Each row was made from one walk, in order. Every step used is in the known rows, and no mark comes twice. Write each row's walk.
Known rows
munop > vokiz > kupo > suzub > rine > tinukif: [ 104 -101   -1  -45   -9 -122    5   14  -66   69   13  101  141  -62
    2   56 -414   -9 -352 -105   55  113  229   71  -71   26  176  -95
   20  248   33  273  134  -60  -82  -89  -56  161  -36   82 -249   79
 -128   55  -26  -42   31  151  -70 -101  -38  294 -107   79  -27   11]
vimi > puse > pumen > fidali > tinukif: [-114   19  123  -85  168  -71   72  172   18  -12 -236   21 -252  154
 -363   33  178 -156   45  103   -7  -75    0 -109   59 -158 -151   27
  -64  -74  -34   76 -157   88  104  103   -5  -50  -19   -4  404   98
  171   18  -79 -154   -8   69   42 -152   47  132  154  144  153  -86]
puse > kupo > suzub > soveg > munop > vokiz > tinukif: [ -29  -43   76 -141  -75   -5    3  156   14   56 -368   36  126  -78
  189  -48 -188   17  -83  -18  -68  -53   85   77  -72  -75   30  -26
   71  -49   34  455  153  494 -190   -8   53   20  168   67  -61  196
  115  237 -126 -197 -152   63 -129  -87    3  -23  214  -60   78 -115]
fidali > rine > vokiz > kupo > munop: [ -20  -72  147  -60   56  -74  198  235  170  206 -110 -108 -144  -27
 -177  133  -45  113 -356    6 -281   40  263  -19  -89  -37  -43 -240
   66  164  -18 -101  -69   -2  -41   12 -176   64 -171  -81 -307   75
  -91   49  -16  -71  -11  231 -140   -9   24  190 -101   29   43  138]
munop > kupo > suzub > rine > vokiz: [  60 -106   24 -102  -32   54  -48  126  120  111 -213   54  154   14
    8 -130 -303  -94  -15 -120   61   62  134   87  -35   44  -33 -113
  -30  -16   20  375    0  324  -98  -24 -127   97  -62   21 -199   47
   16   16  -12 -122   21  229  -72  -76   19  195   47   50  -53    2]
pumen > vimi > vokiz > munop: [ -72 -139  173  121  119  -47  -65   57   99   15  -36  -49  130   -1
  -90  119  108   54 -155   81  143   70    0   92   94 -121  171   60
  -66   85  -47  219 -154 -314 -157  -51 -114  -78   62    7   38  118
  -40   27   46  -85   -8 -229   -4  -48   45  -57   16 -141   30   48]
soveg > munop > vokiz > kupo > suzub: [ -16  -48    6  -57  120  -93  101  213   -4   69 -118  -84  308 -173
  156  134 -154  -50 -122  -66  -14   41  230   59 -162   63   70   77
  -86  155   33  352  126 -156 -119   17   44    5  131   76  -25    8
  -38    8 -113 -153  -12  155 -105  -46 -110  223  -28  -15   31 -133]
vimi > puse > pumen > fidali > vokiz > munop > kupo > suzub: [-124    9  154  -92  195 -113  -20  274   20   32 -374   14 -184  139
 -374   44   55 -180  -76  157  -16   12   61   10   46 -183  -77   10
 -103   -8  -37  258 -183   72  -26  122 -115  -27    7   81  228  137
  168   39  -20 -220   33   99    3 -185   23  185  190  170  132  -76]
munop > kupo > suzub > soveg: [  11 -112  -43  -71   -1   70  -94  109  182   17 -189   60  322  -29
   46  -74 -254 -118  -50  -90   77   97   90   80   12   29  -25    9
  -13   47   27  397  120  392 -231  -21 -112   46    1  -41 -133   14
  129   33   -8  -88  -20  373  -57  -63   39   79   68   58  -83  -87]
rine > fidali > vimi > vokiz > tinukif > pumen: [  15   17   97  -51  171   -3   99  462   83   28  -78  -44 -221  -60
  -15   99    8   24 -238  102 -123   72   49   64  119 -252 -108   21
   40   59  -27 -189 -106 -156   79   -5   26  -28 -106  -63 -229  102
 -102   78 -117  -33   95   -2    9  -22  221   18 -126   81   43  158]
vimi > vokiz > kupo > suzub > rine > tinukif: [ -28 -136  158  -42  172  -42 -172  -55  -18   33 -101   37   -7  -42
   -3  -14 -258   45 -131  -67  -13    6  214   75   90  -85  -73   -6
   56   92   29  189  104  198  -68   17 -135  114  -88   53   46  112
 -272   81   48  -23 -180   48 -123   25  114  102 -168  -90   32  -71]
suzub > kupo > munop > vokiz > tinukif > rine > soveg > pumen: [  41   -4  -61   74  -13   23  -12  104   40  -18 -214   35  232 -126
   92   59 -239   -3 -221  -96 -117   75  272   94   67  -10  213 -125
   14   31   -4   82  234 -115 -100  -71  -99  -81   49  -17   41   34
    4  106 -200   97  -94  350 -122  -12  -87  257 -136   86   32  118]
rine > soveg > kupo > puse > pumen: [ -50  -63    3 -101  -77   47  208   38 -284   -7 -396   19  -27  -66
  -61   12  -71   63 -222   25 -143   14   47   34   88    3  294  -94
   -4 -126  -23 -117   51  385   -4  -51  -30 -135   85   71   11   40
  -30   95 -142 -179 -265  -98  -36 -189   -9   35   10   14   50  329]
fidali > tinukif > pumen > munop > kupo: [-120  -10   42  -30   47   26  133  443  142   -3   -1  -68  173   48
 -229   14    3 -132  -44   -8  139   -8   58   12  -42  -72  -25    0
  115 -116  -33  -83 -126 -129  173    6   73   65 -125 -137   89  187
   72  -12 -198 -137  -99    7   35  -18   83   46 -177   38  125 -218]
kupo > munop > vokiz > tinukif > rine: [  90   27  -61  130  120  -25   27  122   14 -104 -108   42  183 -166
  -72   84 -180 -177 -319  -20 -102  203  167  113   15 -110   87 -165
  -29   89   83   98  -48 -338  -46   -5  -58   38  -68  -57 -208  103
   -5    0  -69  -90 -132  301  -70  -75 -162  247 -180  125   59  -55]
kupo > puse > pumen > fidali > tinukif > vokiz: [-104  -71  145 -205  109    5   62   40  -68  -52   24  161   32   50
 -333   -9  -60  -90 -203  174 -155  121  -41  -19  -32 -116   51 -146
  -27  -68   31  194   -3  299   97   -8  -67  -99   29  -15   77  192
  144    2 -109 -138   13  -46  -15 -108 -132  133 -215  154  100 -368]
soveg > pumen > vimi > fidali > rine > tinukif > vokiz: [-108 -193  146 -229  -17  -80  -50  236   37   99  -79 -107  154   54
  -48   67   44  -39  164  221   23  -42   65  -15  -94   -7   76    8
  -32   46  -95  255 -129 -336  -23   12   19 -108   44  -11   17  175
  130   -8  -85  -33  207  -26  -55 -180    3  114  -33  -66   54   33]
soveg > munop > vokiz > kupo: [  -7  -28   12  -27  142  -94  169  231   10   69 -106  -69  301 -183
  124  171 -102  -22 -200  -74    4   20  231   68 -157   62  139   87
  -77  125   17  329  104 -206 -117   36   61  -23  127   69   50  -21
  -48   -7  -98 -124    1   75  -88  -38 -108  229  -53  -15   54 -101]
tinukif > fidali > rine > vokiz > kupo: [ -29  -49  212 -231  -18 -110  117  473   96  240  -79  -62 -228  -15
  -49   61   13  -21 -242  -19 -183  -14  201   59  -29  -46  211 -203
   42  116  -25 -191 -111   44  -52   44 -109   89  -43  -23 -124  -91
   51  -65  -68 -200   60  -84  -69   54  141 -125 -160  -45   29  191]
kupo > puse > pumen > fidali > tinukif: [ -91  -56  101 -218   74   -7   72  -33  -29  -61   21  121   44   82
 -348  -44  -40  -72 -138  169 -179   95  -58  -64   11 -107   41 -151
    2  -72   29  261   24  361   93  -23  -33 -105   24  -40   30  147
  125    5 -108  -95   22   24  -31 -164 -152  164 -286  178   63 -348]
munop > kupo > puse > pumen > vimi > vokiz > tinukif > fidali > rine > soveg: [  -2 -130  149 -180  132  -14  142  262   57   59 -262  161  139  -69
 -259   25 -221 -197 -227   53   23  151   68  160  107 -106  226 -161
   45  -36   -6  528  -52  588 -189  -22 -124  -40  -39  -32  -71   93
   80  -33  -30 -212   30  203  -27 -160  -38  192 -283  100   -8   33]
vimi > puse > kupo > munop > vokiz > tinukif: [ -16  118   96   29  192  -57   73   84   -5  -28 -387   35 -175  -33
 -153   59  -27 -136  -57   36   14  -63   47   53   40 -214 -114  -79
   -8  -73   58  201 -103   61 -133  115   -4   32   72   80  318  141
   79  159  -74 -209  -68  184  -26 -100 -118  157  185   40  135   42]
vimi > puse > pumen > fidali > vokiz > munop > kupo > suzub > rine > tinukif: [ -61  -32  162 -112  178 -134  -20  239  -20   64 -416    9 -222  184
 -348   12  -15 -124  -61  159  -32  -33  106   -7   83 -151  -16  -86
  -80   -3  -44  291 -193  113   25  129  -90  -11  -96   71  275  191
  111   65  -21 -210  -30   10  -25 -222   49  296  102  182  157  -29]
vokiz > munop > kupo > suzub > rine > tinukif > fidali > vimi > puse > pumen: [ 103   -7   41 -168   64  -29  -41  301    6   98 -340  -20   54   23
  -34  -17 -197  -44 -258   37   88  159  247  219   93  -81  227 -156
   31   83  -42  279 -109  235  -81   15  -48  178 -171  108   97  124
  100   41   86 -298   34  -84   27 -103  103  321  -77  103   40  110]
vimi > fidali > rine > vokiz > munop > kupo: [-114  -57  275 -112  222   28  150  386  131  238 -116 -152 -218   44
 -256  -25  -22  -22 -267   91 -114  -49  314  132 -127 -116  -14  -52
  -42   55  -44   64 -157 -377 -208   74 -131   98 -176  -83  126  105
   14   91   30 -226  135  129  -84  -86   97   54  -41  117   56  201]
munop > vokiz > tinukif > pumen > vimi > fidali > rine > kupo: [ -15   -9  161  -19  149 -114  113  420  -17  112  -93   56  -14  -33
 -104  135 -162 -168 -268   45   54  101  158  141  -21  -87  310 -110
    1   48  -11  282 -134 -436 -202  -27  -19   -9  -11  -68 -233  236
  -34   23  -95 -290   59   21  -36 -140  -14   86  -39  163   48   97]
soveg > fidali > tinukif > vimi: [ -30 -108  -10 -213   96  105  153  196   79   -3  -51 -210   85  130
 -108   19   -8  -75   -4  -17   41  -27   57   21  -10 -140 -205   -5
   61   85  -39  105  -81  167  338   46  198  115   67  -76   52  -26
  144   18 -235  -57  187 -218 -115  -43  124   87 -327  114   27 -180]
fidali > tinukif > rine > kupo > suzub > soveg > vokiz: [ -30 -128   69  -15  -68   50  150  203    9   23  -77 -138 -146  107
   37  -96  -59  -32  -64    9 -154  -22  131  -38   75 -163 -211  -69
    1    3   37 -205   -5   31   86   43  -30  227  -38 -154    0   60
   97   81 -118  -94 -147  -33  -64  -37  251  157   83   50   99  -80]
kupo > puse > pumen > vimi > fidali: [ -72  -90  123 -190   90  -44   20  -79 -104  -49   58  117   70   50
 -167  -27  -18  -71  -31  188  -98   73  -97  -36    6 -105  120 -153
  -51  -62   23  337   51  201  -61  -45  -26 -114   67    8   45  242
  112  -15  -94 -160   33   12  -32 -170 -184  161 -168   83    3 -234]
fidali > vimi > puse > kupo: [   4   90   52  -65  134   40   67   75   33   18 -141 -103 -327   35
   14  100  117  -52   11  113  138  -14 -113   22    8 -209  -80   30
   25  -12  -35   39 -181  165  127  102   16  186 -123   80   38   30
   61  179 -105 -119   71   12   50  -58   98   79   43    0   11   62]
pumen > munop > vokiz > tinukif > rine > soveg > kupo > puse: [-115   99  -98  -85   66  -24  128  432 -204   56 -336   81  197 -132
  -19  130  -57  -68 -207   -6  -99  -16  108  164   72  -55  348  -69
  -17  -12   32  351 -150 -501 -109  -72 -134  -36  -24   28  -81  204
  -72   53  -90 -321 -278   22   59 -181 -207   69 -125   21  106    3]
soveg > vokiz > munop > kupo > suzub > rine > fidali > tinukif > pumen: [  34  -58  173 -135   13   69   98  472  -40   44 -265  -98  275   72
  120    3 -305  -40 -158   68  119   63  301  185    3   15 -100  -12
   33   35  -13  246  -15  -60  -90  -18  -28   53  151  113  -47   39
   30   34  -81  -66   49 -165  -96  -84   87  373   -4   65  216  144]
vimi > fidali > rine > kupo > puse > pumen > munop > vokiz: [-148   -5  255  -85  158  -36  158  381  -19  169 -113  -30 -177   94
 -224  -11  -63  -69 -175  133 -245 -112  196   78 -138 -136   68 -116
  -34  -55  -18   75 -121 -344 -183   83  -71  -13 -148  -74   60  278
   -7   46  -77 -252  -18  164  -35 -186  -31  -34  -90  131   39   78]
vimi > puse > kupo > suzub > soveg: [ -84   33  108  -96   88  -41  -57    5  -12   21 -379  -12 -217   77
    1  -30   16  -48  133   33  -42 -156  -19  -41   56 -155 -227  -21
  -39  -65   53  150   17  268 -141  110  -38   29  132   82  338  122
  140  199  -73 -240  -82  146  -31  -57    4   -6  407  -26   76   11]
pumen > fidali > rine > tinukif > vimi > puse: [-128 -108  228 -112  109  -75   90  285  146  119 -147 -122 -191  179
 -403  103  102    7  -15  238  -83  -64   91  -13   39  -85   63 -156
  -42  229  -61  109 -285 -233   38   56 -118 -135 -154  -76   11   55
   64   43 -118  -55   19 -101  -21 -138   59 -110 -219  114  117  -56]
pumen > vimi > puse > kupo > suzub > soveg > fidali > rine > tinukif: [ -71 -175  160  -66   42  -99   59   85   79   68 -277 -150  -54  168
  -22  109  130   31  104  172   63 -117  -57  -77   87 -164  -19  -78
  -56  137  -29  320 -150   24 -107   -4  -41  -81   60  -26  151  226
  182  155 -173 -163    0  -67  -77 -198   60    8  117  -80   22   87]
vokiz > tinukif > vimi > puse > kupo: [  -8   92   19 -203  190   20  -19  300  -27   44 -301   38 -129  -85
  -15   45   -1 -125  206   75  109    8   14  187  206 -176   80 -143
   79   10   -8  489  -83  266 -204   47  107  129   53   58   62  131
   30   85  -28 -266  -89 -117  -21   13  -45  162    4   55  156 -225]
tinukif > rine > vokiz > munop: [ -23  -80  101  -92    0  -98   96  157 -168  122 -151  -55 -335  -13
   72   -7   87   93 -314   -6 -241   21  208   65   68 -135   72 -210
 -139   91   33 -250 -122 -489   62   10 -231  103  -17   24  -11   93
   23    2   54 -333   11 -319   17   40  158  119  294   -2   87  104]
pumen > puse > kupo > suzub: [-148  -20   10  -30 -183   46   63 -184   10   26 -263   42  -48   51
  -78   13   22  -63  -11  100  -45 -104  -78   45  -13  -34  -36 -109
   18  -73   29  436   13  241  -36   -2  -40   -1  172   13  -32  225
  134  169 -161  -98  129  -91  -37 -167  -18  -92  322  -86  -16   16]
tinukif > rine > soveg > pumen: [ -23 -156    2 -168 -170  -72   98  123 -291   36 -282  -70 -204    0
  136  -26   37    2  -80   48 -252  -49   85   26  148  -71   50 -113
 -103    6   15 -286  -42 -207  144   -5 -111  -12   22   19  -54   -8
   47  -16  -66 -182  -36 -126   74  -55  141   45  235  -33   45  248]
soveg > kupo > munop > vokiz > tinukif > pumen: [ -20  110   -5  -50  104   46   76  306   -3  -90 -283  -19  346 -148
   13  112  -99 -113 -184  -17   56  152  206   99  -64  -33  376  -70
    2  -80   17  245  -13 -197  -36   11    5 -119   94   73  -57  142
  -16   24 -242 -158 -355   -7 -189 -113  -92   20 -120   24   95   46]
vimi > puse > kupo > munop > vokiz > tinukif > fidali > rine > soveg > pumen: [ -34   61  141 -113  109  -96  118  270  -24   58 -541  -23 -216  -29
 -178   80  -38 -157  -86   65 -116  -90  105   63   59 -191  -45 -142
   24  -74   25  100 -145  146 -104  134   -2    2   81   64  232   76
  119  146 -118 -273  -20  221  -31 -144  -77  131  144   32  147  243]
kupo > suzub > munop > vokiz: [ -30  -77   -9  -63  -97  -35 -215  -22   27   93   -7  -38   60   -7
  132  -70 -279  -63   36  -92 -192   98   72   10  -73   40 -132  -97
 -122  148   58  264  113  148  -72  -23  -48  -10   66   12 -231   56
    8  102  -87 -140   19  378  -24   12  -40  122   52   58  -47  -37]
suzub > munop > kupo > puse > pumen: [ -24  -49   31 -119  -23   16    4   41  142   95  -77   77  168  -28
   -2  -36 -206  -13 -190  -92 -200   87   78   91  -12   13   80 -180
 -100  -46   21  529  106  562 -164   49  -35 -175   37   -6   99   41
   61   34  -68 -105   44  275   34   15  -85  304 -176   97   20 -107]
vimi > vokiz > munop > kupo > suzub > soveg > fidali > rine: [ -63 -105  173  -75  288   37 -103  184  155   71 -322  -60  159  -16
 -116   55 -181  -13 -363  -61  -80   86  280  180   83 -114  -72   52
   26   71    2  333  -10  119 -112   84 -167   23   -9  -27   96   43
  -60  101  113 -208   -7   89 -119    9  141   33  -57   42   24  100]

Which walk is each row?
[-122  -77  267 -140  199   29   81  371  119  239 -127 -166 -210   54
 -223  -62  -73  -49 -187   99 -131  -28  312  123 -131 -114  -82  -63
  -51   87  -29   85 -134 -326 -210   56 -147  125 -171  -76   51  134
   23  106   16 -255  122  207 -101  -94   94   49  -17  117   33  168] => vimi > fidali > rine > vokiz > munop > kupo > suzub
[-101   70   12  -96  141 -150  -18  216 -128   12 -303  108  -71   36
 -134   94   14 -157   37    3  -11  -71   56  -42   19  -97  -82   -6
  -47  -12    0  214  -47  -19  -27   49  -54    8    5  114  240  233
   69   -2  -51 -273 -103  244   65 -148  -88  217  239   60  101  -78] => vimi > puse > pumen > munop > vokiz > kupo > suzub
[ -57 -141  208 -154  -11  -99   80  398   -3   77 -246  116    4   93
 -323   54  -82  -62 -275  167  -55  110  186   50  -96  -53  164 -128
   22   73 -106  218 -143  282  110  -25  -88 -121 -168   29  -48  300
  176  -35  -50 -135  -30  -78    5 -183  132   73  -44  138  141  -85] => puse > pumen > fidali > rine > tinukif > vokiz > munop > kupo > suzub
[-193  -40  188 -161   75   23   -1  425   83  193 -226 -162  -67  124
  -30  -58    7  -12   11  129 -303 -177  221   51  -80  -85  -42  -39
  -32  -56  -27   53  -72 -342 -256  101  -75  -17 -115 -119   36  218
   36   91  -77 -213  -72  229  -80 -154   45 -115   21   47   28   61] => vimi > fidali > rine > kupo > suzub > soveg > pumen > munop
[ -84   29  113 -147  236  -75  100  451   -2   75 -327 -120  102 -104
   75  157  -22 -178    5   81   44   17  145   93  -95  -63   92   47
  -83   32   11  487 -106 -200  -50   78   64  -55   99   49   30  129
   60  100 -229 -357  -19   26  -82 -123  -72  137   -8   62  131 -160] => soveg > munop > vokiz > tinukif > pumen > fidali > vimi > puse > kupo > suzub
[-147   -3  -83  -76  110   88  -75  404  113   35 -316  -13  394  -15
   57   67  -59  -91  -47  -63   36  -52   66  136    7  -43    0   90
   18  -11  -14  425 -128  -91  -54    1 -145   -4 -105  -25  -90  170
   30   43  -98 -192 -160  215   20 -129  -35  -45 -173  -43   -6 -174] => pumen > munop > kupo > suzub > soveg > fidali > vimi > vokiz
[ -36 -120  220  -56   -3 -145   66  338   -9   62 -200  130  -79   36
 -110   76   68  -83  -87   76  -36   32   20    8   52 -128  253 -105
   54  -97 -106  222 -121  357  -16  -11   12 -113  -28  -14  -98  292
   63  -87  -60 -167 -124 -154  -24 -155  146   -3    8  -28   79   27] => puse > pumen > vimi > vokiz > tinukif > fidali > rine > kupo
[ -56 -188   63 -288   66   14  283  183  -27   28  -84 -162  -18  147
 -102   31   43  -18 -278   41 -113   14  133  -32   25 -238 -129  -85
   -4   83   -6  129  -82  110  327  -32   14   98   37  -86   64  115
  165   16 -242 -142  170 -258 -131 -145  151  252 -315  104   34 -167] => soveg > fidali > tinukif > rine > vokiz > kupo > puse > pumen > vimi
[-134 -175  252  -79  113  -33  125  204  128  152   76 -133  -24   69
 -157   79  118   43 -145  204    5   -5   67   39  -32 -150  152  -74
  -98  146  -35  235 -143 -412 -278  -71 -149  -20  -36  -69  -37  181
   32   55 -101 -119   88  -30  -78 -145  -23   19 -135  -50    1   -4] => pumen > vimi > fidali > rine > vokiz > kupo > puse
[-132   62  -64 -299  -17  -94  -75  384  -34   64 -379   58  304  -61
  -19   96  -37 -114  177   25  -21 -113   44   74  -44    2  101   -9
   64  -90  -49  539  -92 -206  -26   48   83  -75  198  121  -59  161
   80   13  -89 -208   76   88   26 -182 -225  177   79  -29  137 -154] => soveg > pumen > munop > vokiz > tinukif > vimi > puse > kupo
[ -73    5   26    9   70   60  196  338 -157  -27 -518  -90  -31  -88
 -121  146   -3  -66 -351   63  -25   79  131  129  118  -89  346  -67
  -43  -59  -33 -182 -178 -121  -18   -8  -78 -127  -14   23  -62   52
  -30  134 -258 -257 -305  -45  -29 -219   26    2  -54   68  125  348] => rine > soveg > kupo > munop > vokiz > tinukif > pumen > fidali > vimi > puse
[ -36  -66   42 -133  128   28   -7  343  151   43 -321 -131  309   70
  -71   48  -82  -41 -321   33  107  154  226  187  103 -118   87  -30
  -19   91  -14  307  -68  -24 -176  -14  -70   55   33   -9  156  136
  197   70  -13 -325   82  -57  -24  -80   82  202   28  100   41  -26] => vokiz > munop > kupo > suzub > soveg > fidali > tinukif > pumen > vimi > puse
[ -40   22  -45 -235  192   67  136  293   -9    3 -292 -147   15  137
   17  140   96 -136  -53   45   82  -35   12   43    4 -167 -121   70
    4    3  -63  285 -229  106  311   75   46   41  -73   26   75   73
  156   26 -214 -170  180  -62  -13 -187   87  142 -267  119  -26  -10] => soveg > fidali > vimi > puse > pumen > munop > kupo
[  38   20   28 -102  143  -73  -14  215  -53   54 -183  125  -14 -122
  -89   77 -272 -207  -60  -39  127  102   72  158    8 -104  115 -104
   24  137   25  513  -21   12 -145   -3   53  151  121   80 -198  111
   16   99  -49 -278   66  120  -36  -76  -97  194   96  139   69  -76] => munop > vokiz > tinukif > vimi > puse > kupo > suzub
[ -49 -201  248 -110   51 -184   19  224   75  174  -58 -155 -109   83
  -77  128 -142   67  -28  137 -135   12  200  -35   14  -25   32 -270
   73  249  -42   90  -64   58   22   11  -84  -69 -242  -94 -142  280
 -109   65 -124 -118  -92  108  -98  -18  155  101 -267  -10   38  124] => fidali > rine > tinukif > pumen > vimi > vokiz > kupo > suzub > munop
[-124   78  -60 -358  -46  -81 -117  453  -30   85 -377    4  225  -47
   60   69  -42 -175  168   57  -38  -64   41   67  -45  -34   89   24
   68  -81  -40  475 -139 -146   22   33   38    6  115  105 -142  130
  118   41 -119 -238   98  176   21 -215 -155  135  -31  -33   77  -75] => soveg > pumen > munop > vokiz > tinukif > fidali > vimi > puse > kupo > suzub
[ -82 -150   13 -179  153   -5   80  275  177   27 -168   -5  436  -80
   20  137  -34   38 -390  -54 -183   16  173    3  -13   18  240   -2
  -47   83    8  420  244  141 -190   65   45 -101  161  -97   66   22
  146   77 -168 -196 -162   54 -142  -65  -41  187  -14   99  136 -400] => suzub > soveg > munop > vokiz > kupo > puse > pumen > fidali > tinukif > vimi
[ -99  133  -14  -57   74  -80   95  522  -51  134 -238  101  140  -75
  -77  135  -82  -90 -190    0 -163  -31  101  157   20  -52  312 -151
   42   -7   21  307 -199 -407 -189  -19 -104  -18  -69  -35 -173  217
  -55   -1  -50 -310 -153   94   57 -150 -221   11 -240   45   68  -47] => pumen > munop > vokiz > tinukif > fidali > rine > kupo > puse
[ -41  -99  185  -35  -11 -130   84   77 -238   22 -186   56 -257   65
   82  -20   28   49 -231   99 -299   27   84   80  159 -244  178 -278
 -143  -46   57 -120  -85 -199  -48   34 -205  -31   32   30    6  274
    8  -48  -13 -342 -128 -360   43  -55  100   13  201  -24   31  -16] => tinukif > rine > kupo > puse > pumen > vimi > vokiz > munop
[  -3 -176   23  -23   50  -61  -74   31 -105   49 -229   65   87  -55
  -29   84 -227   27 -213  103   42   70  202  114   21   44  147 -162
   17  179  -29  126  -18  -15  -67   25  -77   43  -98  -16  197  297
   94   96   53 -171   50 -161  -23 -100  104  279   33   25   87   28] => rine > tinukif > vokiz > munop > kupo > suzub > soveg > pumen > puse
